Below are the code and all the weights of a small trained network. Each question names an input and a class and asks about switching units off, where a switched-off unit gives its printed mean instead of its output.

import numpy as np


def w(rows, s, z=0):
    codes = np.array(rows[::2]) - 128.0
    scale = np.full(codes.shape[1], s)
    scale[-1] = z or s
    return codes * scale


def f(y):
    return y / 2 * (1 + np.tanh(0.7978845608 * (y + 0.044715 * y**3)))


def log_softmax(a):
    a = a - a.max(-1, keepdims=True)
    return a - np.log(np.exp(a).sum(-1, keepdims=True))


def net(x, mask):
    res = np.array(x, float).reshape(1, 7) / 4 @ E
    y = f(res @ A[0][:, :-1].T + A[0][:, -1])
    res = res + np.where(mask, y, B[0][:, -1]) @ B[0][:, :-1]
    return log_softmax(res[-1] @ U[:, :-1].T + U[:, -1])


A, B = {}, {}
E = w([
[125,142,115,132,128,132,136,120,120,117,135],'x0',
[135,128,130,130,126,116,125,128,120,120,126],'x1',
[217,167,93,153,56,135,112,143,106,199,153],'x2',
[127,124,102,53,143,58,184,102,85,183,101],'x3',
[128,126,131,123,118,125,128,129,122,121,130],'x4',
[128,134,129,134,136,131,131,125,129,133,127],'x5',
[133,153,134,110,171,148,164,248,97,121,123],'x6',
],0.013)
A[0] = w([
[104,120,168,182,132,202,97,182,138,44,135,254],'neuron 1',
[140,144,137,117,96,114,131,74,123,174,143,107],'neuron 2',
[151,157,133,161,80,161,75,66,142,130,135,155],'neuron 3',
[125,140,138,177,111,139,77,144,147,117,150,247],'neuron 4',
[140,131,117,64,120,82,161,80,107,195,115,147],'neuron 5',
[84,130,125,110,163,146,150,153,109,69,120,122],'neuron 6',
[158,169,110,138,97,146,161,213,95,169,153,28],'neuron 7',
[89,123,144,91,193,120,167,179,122,103,125,133],'neuron 8',
[148,123,99,147,43,145,109,51,112,181,137,102],'neuron 9',
[65,83,152,117,152,109,113,7,157,69,128,223],'neuron 10',
],0.015,0.0049)
B[0] = w([
[127,234,172,169,158,128,17,173,188,67,168,254],'neuron 1',
[125,183,137,142,147,57,129,142,134,131,173,181],'neuron 2',
[133,4,137,194,109,152,114,94,157,127,115,198],'neuron 3',
[139,78,142,187,83,172,84,88,156,139,132,189],'neuron 4',
[99,198,119,94,189,18,156,158,130,173,140,235],'neuron 5',
[108,116,163,130,190,106,173,129,165,68,137,203],'neuron 6',
[135,173,40,71,91,212,70,123,101,177,69,205],'neuron 7',
[115,84,163,67,149,71,227,86,111,66,141,230],'neuron 8',
[101,139,210,206,155,55,133,137,155,82,178,219],'neuron 9',
[171,203,34,63,82,225,78,175,79,199,81,249],'neuron 10',
],0.012,0.018)
U = w([
[174,155,95,127,94,230,58,150,148,121,90,254],'0',
[87,184,200,150,194,56,124,152,188,93,177,61],'1',
[134,162,38,64,127,108,167,133,52,212,75,202],'2',
[78,70,169,74,182,70,254,96,103,99,107,16],'3',
[135,33,198,207,98,116,120,66,176,123,153,36],'4',
],0.0065,0.00081)

Each question gives the input, the list of numbers given to net, and the class t.
The units are the neurons (one row each of A and B). Each row of codes is followed by its name. A weight is (code - 128) times the scale printed after its matrix; where a second scale follows, it is the last column's (A, B and U).
mask holds one flag per neuron, in row order. A switched-off neuron (its flag False) gives its mean, the last column of its row in B, instead of its output. The means were averaged over made-up inputs and are rounded, as every weight is.
A unit's drop is (log p(t) with every unit on - log p(t) with that unit switched off) / (log p(t) with every unit on - log p(t) with every unit switched off).
The circuit of an input: a set's keep is (log p(t) with only the set's units on - log p(t) with every unit switched off) / (log p(t) with every unit on - log p(t) with every unit switched off). Starting from all 10 units, units are removed one at a time, each time the one whose removal leaves the highest keep (on an exact tie, the one counted first), for as long as the keep stays at least 0.8.
units of the circuit, in order: the units of the circuit, biggest drop first
k most important neurons: the k neurons with the biggest drops, biggest first
drop when u is switched off: that unit's drop, to one decimal
input [-3,5,6,2,4,8,5], class 2: units of the circuit, in order -> (neuron 1)
input [-1,7,0,7,-6,1,2], class 3: units of the circuit, in order -> (neuron 10; neuron 1)
input [3,0,0,8,0,-6,3], class 3: units of the circuit, in order -> (neuron 10; neuron 1)
input [-3,-1,3,2,7,-1,7], class 2: 2 most important neurons -> (neuron 7; neuron 1)
input [0,6,5,0,7,5,-2], class 4: units of the circuit, in order -> (neuron 1; neuron 3)
input [3,-2,0,4,-4,-3,-3], class 2: 3 most important neurons -> (neuron 1; neuron 6; neuron 10)
input [0,-3,8,-1,5,-2,3], class 0: 2 most important neurons -> (neuron 7; neuron 5)
input [-1,5,2,-5,-2,0,1], class 0: 2 most important neurons -> (neuron 9; neuron 8)
input [6,4,-1,4,6,-3,-8], class 2: 2 most important neurons -> (neuron 10; neuron 1)
input [-6,-2,3,8,-2,-6,4], class 2: drop when neuron 6 is switched off -> 0.0
input [-8,1,0,5,-1,7,8], class 3: drop when neuron 6 is switched off -> 0.0
input [1,8,-7,4,7,7,-7], class 2: drop when neuron 10 is switched off -> 0.1
input [-4,-6,5,0,6,4,-4], class 4: drop when neuron 1 is switched off -> 0.4
input [-1,-2,5,-1,-1,7,-6], class 4: units of the circuit, in order -> (neuron 3)
